Below are the code and all the weights of a small trained network. Each question names an input and a class and asks about switching units off, where a switched-off unit gives its printed mean instead of its output.

import numpy as np


def w(rows, s, z=0):
    codes = np.array(rows[::2]) - 128.0
    scale = np.full(codes.shape[1], s)
    scale[-1] = z or s
    return codes * scale


def norm(h):
    return h / np.sqrt((h * h).mean(-1, keepdims=True) + 1e-5)


def f(y):
    return y / 2 * (1 + np.tanh(0.7978845608 * (y + 0.044715 * y**3)))


def log_softmax(a):
    a = a - a.max(-1, keepdims=True)
    return a - np.log(np.exp(a).sum(-1, keepdims=True))


def net(x, mask):
    res = np.array(x, float).reshape(1, 5) / 4 @ E
    u = 0
    for l in range(2):
        y = f(norm(res) @ A[l][:, :-1].T + A[l][:, -1])
        res = res + np.where(mask[u : u + 6], y, B[l][:, -1]) @ B[l][:, :-1]
        u += 6
    return log_softmax(norm(res)[-1] @ U[:, :-1].T + U[:, -1])


A, B = {}, {}
E = w([
[183,2,236],'x0',
[138,134,119],'x1',
[154,133,112],'x2',
[136,230,143],'x3',
[108,34,119],'x4',
],0.0066)
A[0] = w([
[233,85,79,117],'0.n1',
[103,128,71,206],'0.n2',
[133,46,182,79],'0.n3',
[159,49,185,254],'0.n4',
[81,62,4,192],'0.n5',
[109,204,73,168],'0.n6',
],0.012,0.0027)
B[0] = w([
[52,129,187,155],'0.n1',
[138,45,164,186],'0.n2',
[67,128,84,213],'0.n3',
[93,230,103,254],'0.n4',
[189,66,129,244],'0.n5',
[11,105,116,246],'0.n6',
],0.011,0.0065)
A[1] = w([
[118,189,157,172],'1.n1',
[77,66,195,166],'1.n2',
[164,214,162,254],'1.n3',
[153,51,43,23],'1.n4',
[162,9,113,84],'1.n5',
[157,40,56,153],'1.n6',
],0.012,0.0032)
B[1] = w([
[203,60,198,236],'1.n1',
[77,142,18,241],'1.n2',
[208,117,255,237],'1.n3',
[202,151,134,206],'1.n4',
[164,96,122,251],'1.n5',
[198,84,141,252],'1.n6',
],0.0098,0.004)
U = w([
[97,73,87,252],'0',
[83,227,196,32],'1',
[249,85,169,61],'2',
],0.014,0.0015)

Each question gives the input, the list of numbers given to net, and the class t.
The units are the neurons (one row each of A and B). Each row of codes is followed by its name. A weight is (code - 128) times the scale printed after its matrix; where a second scale follows, it is the last column's (A, B and U).
mask holds one flag per neuron, layer by layer. A switched-off neuron (its flag False) gives its mean, the last column of its row in B, instead of its output. The means were averaged over made-up inputs and are rounded, as every weight is.
A unit's drop is (log p(t) with every unit on - log p(t) with that unit switched off) / (log p(t) with every unit on - log p(t) with every unit switched off).
The circuit of an input: a set's keep is (log p(t) with only the set's units on - log p(t) with every unit switched off) / (log p(t) with every unit on - log p(t) with every unit switched off). Starting from all 12 units, units are removed one at a time, each time the one whose removal leaves the highest keep (on an exact tie, the one counted first), for as long as the keep stays at least 0.8.
circuit, biggest first: the units of the circuit, biggest drop first
k most important neurons: the k neurons with the biggest drops, biggest first
top k neurons in layer l: the k neurons of layer l with the biggest drops, biggest first
drop when u is switched off: that unit's drop, to one decimal
input [-1,-4,1,-1,5], class 2: circuit, biggest first -> 0.n6
input [-2,3,5,-8,8], class 2: circuit, biggest first -> 0.n6, 1.n4
input [1,0,-1,3,8], class 1: circuit, biggest first -> 0.n4, 1.n6
input [-8,-8,8,-5,3], class 2: circuit, biggest first -> 0.n5, 1.n4
input [8,-1,2,-1,-2], class 1: 2 most important neurons -> 0.n4, 0.n3
input [-4,0,8,-8,3], class 2: top 2 neurons in layer 0 -> 0.n5, 0.n6
input [-7,1,-1,-2,6], class 2: circuit, biggest first -> 0.n5, 1.n4
input [3,-2,-4,8,-5], class 2: top 2 neurons in layer 1 -> 1.n1, 1.n3
input [-5,5,5,-5,1], class 2: top 2 neurons in layer 1 -> 1.n6, 1.n4
input [7,-6,-8,8,7], class 1: top 2 neurons in layer 0 -> 0.n4, 0.n3
input [-3,0,-6,8,4], class 0: top 2 neurons in layer 0 -> 0.n6, 0.n4
input [4,-5,0,6,4], class 1: top 2 neurons in layer 0 -> 0.n3, 0.n5
input [2,-3,-5,8,7], class 1: top 2 neurons in layer 0 -> 0.n3, 0.n5
input [-6,-1,2,-6,2], class 2: circuit, biggest first -> 0.n5
input [6,0,-4,-3,-8], class 1: drop when 1.n3 is switched off -> -0.1
input [7,4,2,-2,-8], class 1: drop when 0.n4 is switched off -> 0.3
input [7,8,0,-7,-4], class 1: drop when 0.n4 is switched off -> 0.6
